Table B holds the same points as the rows below and some others, measured another way and shuffled. Each row below is followed by which row of B it is.
B:
1: [ 334  -22   80 -326  283  256  -66  220  -86   -2 -140 -199  -59  196
 -204  -91 -339 -174 -132 -182 -271  112  -77  157 -296   22   97  186
  113 -257 -285  162  -88  198  265]
2: [-272  269  -22  257  -40  -84 -158  300  -68 -117   -7   45 -151 -511
   -3 -280  115  174  361  221   93  -17 -267 -100   90  -62 -163  206
 -137  163 -174   82 -109    5   59]
3: [-136  126  -47  -11  -57  104 -156  260  -73 -116 -268  253  176 -345
   48 -291 -205  196   84  -31   36  -13 -245  -73 -113  -27  -15  -17
  -44  195  -97  147 -300  -25   11]
4: [ 233  -17   72 -257  299  -29 -127    4 -242 -134 -248 -227 -178  183
 -120  -20 -216  -81   27 -157 -253  148  -90  110  113  -27  -86  108
   43 -148 -278   -4  -31   -2  270]
5: [-132  147  -94  105  -44  -68  -79  163 -186 -170 -344   74  -12 -289
   60 -179  -43  248  282  -12   73   32 -213  -40   95  -26  -52  -41
  -63  224 -109   85 -144 -102   17]
6: [  41  162  294    7   51    1  -92  434  -32  108  229  -55 -188 -133
 -304 -188  -74 -221  -77  -70 -179   84   10   -2  163    9 -137  263
 -226 -299 -306   -9  -96  392  128]
7: [-383   -3 -340   19   -8 -286  140 -180  -45  -73   99  169  -98 -244
   46  -12  334  364  227   64  390 -132   75  -12   27   25   18 -378
 -153   77   24 -134  144 -284  -97]
8: [   8 -140  -81 -424  354   13  -63 -155   22    2  278   -4  -81  115
 -155  -29  -52  -66 -181  -24  -23  -45   52   94 -225   -2   -4  -43
    9 -309 -186 -104   58  -65  221]
9: [ 256   30  -69  -75  216  201   63   47  -35  -28  132 -244 -285  101
   21  144   94  -75   48 -188 -303  -58   50  250  101  -41  -91  142
  -30  -90 -193   87  136   22  188]
10: [ 283  -14   29 -285  400  260 -239  -94  -40 -139  152 -161 -197  100
   91   56 -105 -187  -89 -135 -514  -62 -112  197  165 -139 -291  296
   33  -72 -257   30  -33  -97  362]
11: [-103  187   73  148 -193  -13  -55  404 -160  -64 -353  196   93 -322
  -16 -250 -149  171  134 -155   16   59 -149  -80  167   22  -35  -49
 -177  169 -109  111 -281  131  -82]
12: [  18   41   80 -147  290 -211 -103   39 -185  -68   24 -264 -316   41
 -254  -88  -13  -75  131   78  -49  142  -60   29   76   -9  -97  163
  -41 -258 -309  -94   90   55  258]
13: [-232  325  -10  371 -150   60 -141  379  -13 -102   42  128 -118 -587
  127 -234  162  177  324  103  -36 -101 -242  -60  264  -84 -251  228
 -213  288 -124  131 -168   30  -12]
14: [ 120 -147  -17 -393  210  -10   57  -63  -73   25   28   26   -8  225
 -169   34 -137  -46 -236 -274  -60   25  164  120  -66   53   69 -206
  -53 -287 -151  -88   12   30  102]
15: [ 290   89   46  -57  188  309   -3  218   30   25  232 -208 -261   35
  -25   61   24 -184  -37 -189 -405  -63   16  233   90  -49 -129  286
  -67 -135 -236  135   43  181  204]
16: [ 295  -34   48 -233  260   32  -18   17 -204  -74 -168 -253 -207  247
 -102   80 -140 -101  -18 -266 -294  104   27  180  164   -6  -63   54
   -1 -173 -246    4   37   41  217]
17: [ -55   95 -103  -25  -10  213 -151  111  -14 -141 -126  253  130 -293
  224 -142  -94  175   32 -137 -146 -131 -180   27   83  -85 -145  -19
  -78  272  -55  126 -246 -144   27]
18: [ -46  314  168  277 -218   37 -160  590 -222 -115 -496   93   49 -421
  -21 -341 -234  136  257  -92  -88  131 -312 -107  206  -20  -90  169
 -146  242 -194  213 -364  213  -19]
19: [ 239  116  100   29   46  184  105  371  -23   97  114 -192 -233   22
 -158    6    2 -146   -5 -216 -240   22   84  171   57   28   -8  181
 -130 -194 -228  128   39  316   94]
20: [ -76    1 -260 -117   13  203  -70  -64  -10 -159 -158  300  176 -226
  289  -67  -55  266   20 -179  -56 -179 -122   59   -3  -72  -73 -198
  -34  300   27   99 -195 -283   -4]
21: [-237  110 -145  -43   95  118 -230   67   51 -137   87  229   57 -419
  121 -260  -11  176  116  165   42 -141 -269  -55 -162  -86 -135   93
  -26  173 -101   82 -181 -179  110]
22: [  14 -336 -352 -677  587  -44  -39 -658    4 -118  285  -40 -106  323
    5  156   37   48 -183   -7   31 -130  108  189 -320  -37   14 -254
  154 -274 -103 -206  233 -449  307]
23: [ 124  -10 -167 -121  280   84   94  -55    5  -11  270 -263 -337   83
  -56  120  198  -29   90  -29 -105  -74   81  219  -79  -14  -25   94
   -3 -178 -185   21  248  -33  207]
24: [  96  117  124  -41  184  182  -77  254   93   77  464 -117 -272 -102
 -142  -55   79 -224  -64  -17 -277  -73   16  123   52  -48 -182  340
 -140 -247 -272   35   35  230  206]
25: [-106 -136 -281 -265    5  -38   81 -194 -116 -115 -299  317  229  -12
  144   -1  -92  331  -62 -288  157  -85   53   41  -41   32  109 -529
  -47  140   60  -40 -115 -295  -88]
26: [ 207  202  171  132   89  197  -11  394   14   69  302 -238 -356  -95
 -110    3  108 -214   52 -125 -375  -21   28  165  259  -46 -202  386
 -182 -166 -281  106   47  319  169]
27: [ 192 -100 -185 -232  320    7   77 -280 -112 -107   60 -225 -286  242
   60  242  141   17   45 -209 -203  -59  119  249  173  -35  -93  -78
    0  -94 -142  -68  221 -203  196]
28: [-276  223 -143  224  -11  -84 -117  157  -86 -169  -61   45 -151 -469
   82 -205  157  256  400  205  126  -52 -256  -64   80  -65 -141  107
  -90  236 -118   72  -59 -137   53]
29: [ -24 -103  -75 -341  331   12  -34 -162   82   30  471  -10 -171   66
 -127   26   96  -96 -172   -6  -56 -105  120  117 -107  -20  -79    2
  -73 -316 -180 -130  123  -50  204]
30: [ 208   31  178 -158  110   75  -53  202 -109   11  -19  -36  -84   91
 -126  -30 -168 -155 -151 -309 -308   60   56  100  243   -2 -119   71
 -152 -176 -236   -4 -113  194  122]
31: [-345   -4 -412  -25   75 -109   45 -237   19 -134  143  181  -60 -289
  177  -23  305  378  235  132  299 -211  -44   22 -110  -33  -26 -264
  -57  177   29  -43  110 -383  -12]
32: [-277   26 -215  -94   87 -177  -79  -25 -143 -153 -249  122   32 -244
  -38 -234  -44  307  228  153  319   17 -200  -88 -246   10   75 -172
   33   88  -89    8  -76 -209   58]
33: [-248  211 -141  287 -175    2   28  191    3  -63   94  206  -84 -456
  172  -90  270  257  250  -32   55 -161  -56   -4  281  -49 -167  -55
 -253  262  -21   47  -57  -73 -109]
34: [-177  294   63  316 -210  -20  -96  451 -126  -88 -215  141  -27 -480
   28 -269    6  185  285  -20    8   16 -212  -96  252  -28 -137  104
 -212  237 -135  132 -232  116  -57]
35: [ -32 -134 -306 -263  -17   76   61 -195 -115 -153 -381  345  280   -4
  247   22 -130  341  -72 -379   55 -114   23   85   -1    4   77 -517
  -28  242   78   33 -169 -332  -95]
36: [ 396  144  240   13   54  177   25  454 -185   27 -216 -272 -205  125
 -179   -9 -202 -200   -7 -369 -416  155   12  167  245   21  -51  245
 -100 -167 -295  159  -79  378  139]
37: [-229  214  -31  179  -13 -175 -148  242 -205 -179 -300    2 -102 -382
  -41 -285  -23  227  380  169  138   81 -289 -110   66  -25  -85   97
  -64  172 -176   68 -135  -44   73]
38: [-171  -68 -242 -172  -82   23   68  -33  -35  -63 -194  395  266 -146
  122  -88  -73  315  -75 -243  183 -116   31    3  -96   38  101 -453
  -96  153   66    9 -166 -189 -140]
39: [-280  213  -53  179  -17 -132 -135  207  -97 -130  -52   65 -121 -440
   -7 -248  100  199  330  190  140  -12 -232  -99   81  -45 -134  103
 -121  147 -148   34  -90  -60   52]
40: [-253   19 -261  -71   52   25  -52  -99   42 -108  110  262   42 -290
  167  -86  123  257   84   25  119 -188  -75    8  -40  -50  -86 -169
  -85  165   -7  -11  -57 -264    3]
41: [-246  132 -174   85   28 -156  -68   88 -154 -170 -238   32  -78 -329
    4 -214   47  295  353  164  229   21 -232  -63  -81  -13   -2  -36
  -12  167 -116   53  -53 -160   50]
42: [-305  240   29  172 -176    6  -97  510    4   18  -49  249   94 -530
 -146 -426  -78  170  157  141  233    7 -219 -164 -216   35   49   65
 -148   58 -138  138 -257  197  -57]
43: [-255  108 -146   61  -37 -204    1  152 -171 -114 -293   76  -22 -278
  -83 -232   -4  299  289   94  310   61 -154  -89 -112   39   89 -149
  -53   98 -100   34  -67  -60  -11]
44: [-225  125 -162   79  -33   78  -81   86   49  -86  131  234    0 -403
  153 -141  137  207  132   27   45 -173 -119  -10   53  -66 -135  -23
 -145  200  -43   53 -100 -138   -5]
45: [ 124   -6   39 -130  163   34   39  -13  -15   37  308  -66 -233   84
  -38  140  133 -122 -112 -250 -268  -74  189  168  337  -33 -190   10
 -209 -195 -177  -99   94   57  109]
46: [  71   29  -55   60   48 -160  271   38  -98   68  199 -209 -379  101
 -122  214  323    8  106 -234  -44  -12  294  185  359   54  -46 -134
 -238 -199 -141 -104  281  102   -4]
47: [-365  126 -176   76  -57   55  -37  162  155    9  322  303   34 -487
   35 -226  180  214   87  157  222 -202  -84  -57 -183  -18  -38  -45
 -155   81  -36   37  -78  -52  -46]
48: [-177   21 -244   12  -71   29   46 -109    2  -98   54  308   44 -235
  260   42  194  278   50 -202   17 -211   49   57  261  -49 -143 -297
 -196  243   49  -32  -56 -260  -97]
49: [-219   47 -185  -52    3 -126  -42   84 -160 -141 -361  135   83 -241
  -28 -244 -109  315  223   56  274   51 -192  -80 -212   30  108 -184
   18  131  -81   61 -130 -136    6]
50: [-293    0 -377  -48   70  -11   12 -182   42 -132  110  212   -6 -291
  189  -53  224  342  180   84  222 -205  -69   31 -133  -46  -22 -221
  -38  191   25   -2   36 -349   -1]
51: [-122  148    9   23  -73   40 -142  322 -117 -101 -306  195  129 -325
  -24 -309 -210  174  116  -38   44   40 -237  -82  -71   -5   -4    9
  -61  141 -126  137 -288   42   11]
52: [-117  214   40  168 -171   64 -119  352 -100  -92 -236  231   87 -394
   86 -238  -94  170  140 -132  -67  -18 -185  -63  220  -36 -131   17
 -183  242  -97  120 -292   52  -55]
53: [ 274  -67  -21 -266  132  269  153  188   42  120  109  -60  -36  194
 -161   40 -126 -115 -241 -328 -173  -28  168  211 -229   75  159  -56
  -31 -280 -159  100   11  225   87]
54: [  61  115  123  -24  211   14  -73  206   -2   40  354 -198 -335  -70
 -204  -58  100 -181   34   39 -191    8    3   87  108  -31 -171  299
 -132 -269 -296  -16   80  201  217]
55: [ 116  -47   -6 -298  399  -77 -103  -62 -143  -81   16 -286 -263  150
 -224  -51  -92  -89   56   55  -86  106  -72  102 -142  -10  -19  153
   85 -290 -299  -36  106   -8  323]
56: [-148  105  -45 -201  168  234 -389  212    7 -175 -177  234  224 -384
   15 -464 -368  116   31  217    5  -19 -466 -112 -480  -81  -25  214
  142  133 -183  205 -383  -86  214]
57: [ 159  -76  -42 -317  250   29   58   89 -108   20 -106 -181  -94  196
 -265  -65 -188  -43  -58 -110   13  109   21  117 -348   73  194  -41
   85 -302 -223   48   53  112  185]
58: [ 305 -185  -74 -461  241  272   89  -72   24   52   93   22   37  312
  -42  129 -169 -109 -356 -417 -263  -73  194  241 -140   26   78 -167
   -6 -247 -116   16   -5   28  124]
59: [ 139   85 -108  -28   -4  200 -165   51 -235 -289 -623  132  140 -135
  327  -60 -247  242  147 -316 -289  -16 -256   79  275  -95 -143  -68
   15  435  -51  183 -304 -239   53]
60: [ 320   71   80  -50   55  273  109  334  -26   75   20 -154 -148  101
  -98   41  -85 -138  -88 -335 -312   10   96  206   48   28   17  120
  -85 -163 -208  157  -11  284   90]
61: [ 172   -9  163 -269  271 -129 -125   96 -257  -75 -250 -207 -149  173
 -271 -102 -271 -111  -16 -123 -155  212  -69   39   59   20  -36   90
    6 -262 -317  -44  -60  119  248]
62: [ 195   90   24  -69  320   46  -49  151 -122  -58   49 -420 -396   62
 -193  -27    6 -128  187   70 -188   92 -107  154  -79  -21  -53  339
   64 -219 -326   86  147  116  317]
63: [-109   31 -226  -42   12  102  -58 -108   -8 -157  -16  255   58 -233
  291    5   95  240   70 -160  -75 -194  -61   67  195  -87 -170 -171
 -115  274   12   22 -106 -291   -6]
64: [ 175  -54  119 -376  291  120 -137  126  -57   13   25  -53  -23  129
 -240 -146 -305 -177 -216 -119 -185   87  -45   75 -216    9   13  117
   27 -311 -269   16 -113  154  246]
65: [-309   43 -267  -15  -17    1   -8   -7   48  -76   89  281   67 -356
  106 -148  137  299  121   61  228 -169  -74  -27 -140  -19   -5 -197
  -92  150    3   18  -57 -200  -49]
66: [-147 -186 -230 -404  434 -228   42 -394   16   -4  457 -112 -270  139
 -194   68  225   21  -34  145  196  -67  151  101 -223   15   14 -154
   -6 -380 -156 -244  307 -216  225]
67: [-157  -31 -216 -116 -107   32   85   38  -39  -50 -201  355  229 -174
   93 -105  -67  299  -34 -230  175 -101   16    7  -97   39  112 -400
 -101  148   40   36 -161 -132 -134]
68: [ 212  -23  125 -244  166  103  -65   95  -88   -6    5  -12  -56  127
  -88    8 -169 -132 -187 -316 -314   25   64  125  202  -14 -117   21
 -111 -179 -204  -21  -93  105  144]
69: [ 152 -149    2 -474  382  -63 -104 -143 -180  -87 -142 -128  -71  272
 -194  -39 -260  -70 -128 -121  -98  122  -19   91 -150   12   33  -48
   88 -283 -241  -79   -5  -55  273]
70: [-170  299   20  325 -174    7 -109  405 -106 -103 -154  109  -73 -491
   68 -242   54  186  310   23  -13  -19 -226  -69  249  -51 -166  147
 -188  257 -130  139 -194   67  -33]
71: [ 165   -9  -28 -153  150  134  137  187   -2   93  141 -144 -162  104
 -198   13   -8  -82  -75 -165  -75    5  117  171 -182   61  111   20
  -45 -266 -190   69   95  197  106]
72: [-426   60 -333   25   63 -114  -18  -82   56  -99  199  190  -58 -415
   64 -170  259  338  257  272  375 -171 -122  -54 -247  -27   -1 -139
  -50  125  -24  -21   54 -273   10]

[-282  349 -228  565  -69  189  -14   41 -272  196 -310   15   70  -83
  150 -234  170  313  -24 -138   57  300  -32  -79 -171   18  -12  -72
  -39  220]  50
[   2  -54   54 -137   51  -53  -21   34  -41  -71   87   16  -54  147
   51 -161  153  -68 -100  207 -177   51   99   55 -164  149  -42  -29
  300 -150]  60
[ 140 -165  -95  256  -34  -11 -161  146  116  145  115 -258   87   13
  167  327 -116   41   28  281  -22  281  330  -31 -267   35   29  142
  419   83]  38
[  59 -175  330 -257  -70 -111 -116  -18   69 -158   52  -80  131   68
  -52 -155  -94   97 -277  405  -51  -56  182   78   91   53  105  212
    8  -44]  19
[ -74  167  121 -251 -244  -66   43  -58   62  -30   29  170   55  -87
  135 -189 -175  -27  -56 -126  109 -210 -133   16  290  -31  -20  118
 -134 -175]  37
[ 139  144 -152 -197 -280   59  -29  -92  186   78  318  232  137 -320
  236   30 -224 -258  170 -257   64 -186 -143  180  205 -251   22  203
   91  -80]  4
[  15 -112  174    3  -20   80  -73 -166  122 -118  170   72  351 -250
  -18 -388   48  211 -282  248 -141   92  -56  384    4 -211  294  390
  -38  198]  45
[  23  -98    2  140   13  -38   51  140   93  114   29 -185   80   87
  230  125    4   25  -86  186 -104  285  181  -36 -222  125   -2    2
  313   18]  14
[  13  -49  335 -352 -117  -15 -237 -205  -51 -287   49  146  171  -98
 -228 -512   -2  163 -312  351  -39 -255   17  249  243 -122  187  308
 -201   15]  26
[ 172  125 -282   -3 -200  137 -498 -133 -117  -27  272  190  -63 -236
 -105   -9  -96 -100  270   51  105 -257  122  159    2 -256   18  260
  263  -44]  17
[  96 -188   94   58  -22 -126 -213  174    9   17   -8 -292  -35  216
   42  247 -114   81  -85  452   -3  136  425 -160 -175  189  -34   70
  334  -50]  53
[ -56 -128  226   28  -49 -166  -62  119   73  -19  -84 -217   18  168
   55   72 -146  233 -179  342   60   97  249 -126  -44  196    7  157
  125 -103]  71
[-137  157 -147  352 -103   74 -247  -48 -105   49  -52   31   10 -140
   -7 -118  -32  298   52   40  145   42   41   46  -93  -74   51  237
   98   39]  40
[-389  270  132  -37   79    1  145  -58 -328 -140 -278  222  -99  194
  -23 -739  419  214 -284    6 -151   21 -190   14  -61  245  -53 -188
  -94 -162]  54
[-126  398 -254  158 -209  142 -429  -48 -471    9 -212  148 -219   -7
 -139 -214   60  109  174  -22  185 -209  126 -155   31  -14 -139  -75
    4  -39]  21
[ 107 -161  -39  188  -24  -38 -119  151   98  119   84 -251   60   60
  161  289  -92   39  -16  297  -41  256  319  -55 -241   79   12  102
  391   49]  67
[ 190  -94 -186  225  -70   50 -300   99   13  121  156 -183   24  -43
   85  299  -92  -13  117  263   -3  172  341   -4 -250  -39   12  137
  429   84]  58
[-224   70  115   23  -64 -183  250  137  121   82 -110  -64  -44  152
  292   -8  -93  113 -104  -65   55  108  -35 -162  -10  245 -103    0
  116 -263]  43
[ 214 -100  156  -83 -391 -114 -226   76  268  107   70 -230  190 -135
  166  471 -623   31   21  197  296  -95  300 -147  306 -120   43  360
  -37   30]  49
[-393  344   13    0    9  -22  199  -29 -237  -46 -212  260 -146  132
   93 -578  292  134 -116 -200  -44  -34 -259  -25  -29  213 -120 -165
  -24 -265]  39
[-396  284   35  460  -97    1  -40   65 -226   96 -454  -81   -5   67
   61 -218    4  528 -136   16  214  170   33 -218  -28  163  -23   46
 -164   44]  72
[-126  327 -402  769 -297  201 -225   24  -11  364 -123  -62  168 -396
  254  260 -286  353  270 -268  365  226   27  -65  -45 -248   55  304
    7  290]  22
[ 190  -40   28 -189 -255 -104 -437   68  -16  -31   95 -118 -118   57
  -68  290 -346  -60  122  300  211 -266  375 -165  128   11  -86  184
  198 -181]  64
[-152   80   77  298  -98   26 -234   -9 -142   -6 -220  -99   89  -35
  -66 -159  -57  420 -147  249  132   90  163  -41  -15   12   93  220
  -82  126]  29
[ -26  225 -350  309  -63  252 -187 -141 -128   85  161  231  104 -319
   73 -267  179   39  141 -141  -56   80 -117  274 -172 -258   94  150
  193  159]  63
[ 129  -91 -238  350  -48   57  -12  128  227  260  221 -184  169 -142
  346  364 -120  -47  126   29  -45  362  155   58 -282  -76   43  139
  445  131]  25
[-439  283   12  343  142   18  -54  122 -579  -34 -566  -61 -252  426
  -93 -501  473  394 -229  227  -84  231  156 -295 -306  450 -161 -372
   56  -58]  47
[-155  304 -161   18    0  168  -68  -88 -387  -52  -99  257  -83   32
  -16 -545  401  -25  -51  -47 -168    0  -85   80 -126   45  -60 -207
   74   -6]  15
[ 153 -133  200  149 -314   -7 -487  -20   94   -5  -54 -274  288 -212
 -117  228 -486  382 -119  459  305  -37  395  -29  235 -208  208  523
 -173  278]  65
[-135  176 -133  132  -82   77  -39 -123   13    2  109  231   68 -220
   95 -298   46  135   35 -149   27  -33 -193  218  -31 -134   68  240
   90  -58]  9
